Below is a small trained network, with its code and all its weights. Each question gives an input and a target symbol and asks what happens when units are switched off, that is, made to give their printed mean instead of their output.

import numpy as np


def w(rows, s, z=0):
    codes = np.array(rows[::2]) - 128.0
    scale = np.full(codes.shape[1], s)
    scale[-1] = z or s
    return codes * scale


def norm(h):
    return h / np.sqrt((h * h).mean(-1, keepdims=True) + 1e-5)


def f(y):
    return y / 2 * (1 + np.tanh(0.7978845608 * (y + 0.044715 * y**3)))


def softmax(a):
    e = np.exp(a - a.max(-1, keepdims=True))
    return e / e.sum(-1, keepdims=True)


def log_softmax(a):
    a = a - a.max(-1, keepdims=True)
    return a - np.log(np.exp(a).sum(-1, keepdims=True))


def net(x, mask):
    ids = ['βδεζηθμξπστφω'.index(c) for c in x.split()]
    T = len(ids)
    res = E[ids] + P[:T]
    u = 0
    for l in range(2):
        q, k, v = (norm(res) @ M[l].T for M in (Q, K, V))
        z = softmax(np.where(np.tri(T) > 0, q @ k.T / 4**0.5, -1e9)) @ v
        res = res + np.where(mask[u], z, O[l][:, -1]) @ O[l][:, :-1]
        u += 1
        y = f(norm(res) @ A[l][:, :-1].T + A[l][:, -1])
        res = res + np.where(mask[u : u + 8], y, B[l][:, -1]) @ B[l][:, :-1]
        u += 8
    return log_softmax(norm(res)[-1] @ U[:, :-1].T + U[:, -1])


Q, K, V, O, A, B = {}, {}, {}, {}, {}, {}
E = w([
[131,169,108],'β',
[90,152,199],'δ',
[110,129,116],'ε',
[130,162,113],'ζ',
[133,97,161],'η',
[130,172,112],'θ',
[129,171,111],'μ',
[81,108,5],'ξ',
[125,155,125],'π',
[112,129,111],'σ',
[80,123,102],'τ',
[73,132,130],'φ',
[144,118,111],'ω',
],0.033)
P = w([
[250,255,92],'0',
[181,224,83],'1',
[154,215,82],'2',
[140,202,87],'3',
[125,192,89],'4',
[114,173,114],'5',
[109,145,135],'6',
[97,138,150],'7',
[87,122,154],'8',
[74,106,177],'9',
[71,82,192],'10',
[54,69,209],'11',
[58,49,224],'12',
[84,42,209],'13',
],0.0051)
Q[0] = w([
[14,1,155],'0.h1',
[95,167,231],'0.h1',
[205,153,150],'0.h1',
[151,144,169],'0.h1',
],0.0092)
K[0] = w([
[9,36,115],'0.h1',
[109,124,51],'0.h1',
[161,170,148],'0.h1',
[120,166,123],'0.h1',
],0.011)
V[0] = w([
[95,108,231],'0.h1',
[177,2,85],'0.h1',
[12,62,39],'0.h1',
[205,93,75],'0.h1',
],0.005)
O[0] = w([
[86,3,120,81],'0.h1',
[40,96,233,5],'0.h1',
[41,124,115,133],'0.h1',
[185,115,190,89],'0.h1',
],0.004,0.0027)
A[0] = w([
[154,230,186,134],'0.n1',
[58,175,211,78],'0.n2',
[68,76,58,130],'0.n3',
[177,22,85,26],'0.n4',
[6,183,118,58],'0.n5',
[176,92,49,45],'0.n6',
[112,166,142,2],'0.n7',
[206,2,108,187],'0.n8',
],0.0083,0.0042)
B[0] = w([
[100,95,2,255],'0.n1',
[163,186,71,157],'0.n2',
[68,194,125,176],'0.n3',
[190,55,198,128],'0.n4',
[146,183,85,206],'0.n5',
[146,117,232,113],'0.n6',
[140,50,119,91],'0.n7',
[137,74,255,235],'0.n8',
],0.0071,0.003)
Q[1] = w([
[49,207,7],'1.h1',
[101,89,44],'1.h1',
[72,244,130],'1.h1',
[164,107,91],'1.h1',
],0.011)
K[1] = w([
[1,81,167],'1.h1',
[111,60,111],'1.h1',
[65,161,142],'1.h1',
[133,117,139],'1.h1',
],0.023)
V[1] = w([
[77,187,118],'1.h1',
[118,79,93],'1.h1',
[96,248,251],'1.h1',
[171,170,48],'1.h1',
],0.012)
O[1] = w([
[86,155,159,252],'1.h1',
[20,137,86,96],'1.h1',
[246,202,194,201],'1.h1',
[126,23,170,244],'1.h1',
],0.011,0.0039)
A[1] = w([
[126,155,187,186],'1.n1',
[136,107,178,4],'1.n2',
[144,64,175,191],'1.n3',
[123,110,69,31],'1.n4',
[131,5,159,194],'1.n5',
[98,174,141,247],'1.n6',
[164,87,162,86],'1.n7',
[125,144,186,212],'1.n8',
],0.025,0.0039)
B[1] = w([
[158,89,168,171],'1.n1',
[146,105,51,160],'1.n2',
[40,120,140,212],'1.n3',
[208,107,83,143],'1.n4',
[43,93,248,247],'1.n5',
[79,74,174,201],'1.n6',
[90,46,48,176],'1.n7',
[119,97,150,174],'1.n8',
],0.015,0.013)
U = w([
[4,131,98,11],'β',
[152,102,126,134],'δ',
[108,187,214,2],'ε',
[116,88,128,76],'ζ',
[171,2,134,162],'η',
[180,79,106,217],'θ',
[67,72,15,136],'μ',
[120,111,139,79],'ξ',
[118,214,107,248],'π',
[166,90,111,173],'σ',
[123,121,170,94],'τ',
[214,129,226,160],'φ',
[119,94,122,105],'ω',
],0.016,0.0053)

Each question gives the input, a string of symbols that net reads in full, and the target symbol t.
The units are the heads (4 rows each of Q, K, V and O) and the neurons (one row each of A and B). Each row of codes is followed by its name. A weight is (code - 128) times the scale printed after its matrix; where a second scale follows, it is the last column's (O, A, B and U).
mask holds one flag per unit, layer by layer, with each layer's heads first. A switched-off unit (its flag False) gives its mean, the last column of its rows in O or B, instead of its output. The means were averaged over made-up inputs and are rounded, as every weight is.
A unit's drop is (log p(t) with every unit on - log p(t) with that unit switched off) / (log p(t) with every unit on - log p(t) with every unit switched off).
The circuit of an input: a set's keep is (log p(t) with only the set's units on - log p(t) with every unit switched off) / (log p(t) with every unit on - log p(t) with every unit switched off). Starting from the 12 units with the biggest drops (on a tie, the unit counted first), units are removed one at a time, each time the one whose removal leaves the highest keep (on an exact tie, the one counted first), for as long as the keep stays at least 0.8.
units of the circuit, in order: the units of the circuit, biggest drop first
k most important neurons: the k neurons with the biggest drops, biggest first
k most important neurons of layer l: the k neurons of layer l with the biggest drops, biggest first
input β β μ μ ω θ ε β μ ξ η φ β ζ, target ε: 2 most important neurons	1.n7; 1.n6
input ε β ζ σ η ζ, target π: most important neuron of layer 1	1.n5
input ζ β ζ β τ η ω θ ζ μ ω τ π, target β: units of the circuit, in order	1.h1; 1.n5; 1.n7
input ω ζ μ β μ σ ω β, target η: 2 most important neurons of layer 0	0.n8; 0.n5
input η φ ξ β ζ, target μ: 2 most important neurons	0.n8; 0.n5
input β ε ζ, target η: 4 most important neurons of layer 0	0.n3; 0.n5; 0.n2; 0.n8
input τ σ ζ ξ ω θ, target μ: 2 most important neurons of layer 1	1.n5; 1.n4
input ζ σ δ τ η π τ π, target β: 3 most important neurons	0.n2; 1.n6; 0.n8
input β π τ η β β μ σ η ζ ξ ζ β, target μ: 4 most important neurons	1.n5; 0.n3; 0.n2; 0.n8
input μ η η η φ δ μ ω ω ζ ζ β β ζ, target φ: units of the circuit, in order	1.h1; 1.n3
input δ ω ξ π, target μ: 2 most important neurons	0.n2; 1.n5
input β ζ ζ β ζ ξ β ω η φ ζ, target ε: units of the circuit, in order	1.h1; 1.n7
input τ δ ζ π η μ ω η ω π, target π: 2 most important neurons of layer 0	0.n2; 0.n1
input η η η η η ζ δ β, target φ: most important neuron	1.n3
input ε θ η σ ω ξ φ ζ η δ ε, target φ: 2 most important neurons of layer 0	0.n1; 0.n5
input θ β θ η φ θ ω μ β, target ε: 4 most important neurons	1.n7; 0.n8; 0.n1; 1.n3
input τ η ζ τ ε η θ π, target π: 3 most important neurons of layer 1	1.n5; 1.n7; 1.n3
input β η η ω ζ β η η η ξ π, target μ: 2 most important neurons	1.n5; 0.n3
input β φ μ μ η μ μ η μ δ φ ζ θ, target ε: 2 most important neurons	1.n7; 0.n2
input μ η δ ζ, target φ: units of the circuit, in order	1.h1
input β σ η β η φ θ, target ε: 2 most important neurons	1.n7; 0.n8
input φ ζ θ β μ, target ε: 3 most important neurons of layer 0	0.n8; 0.n3; 0.n1
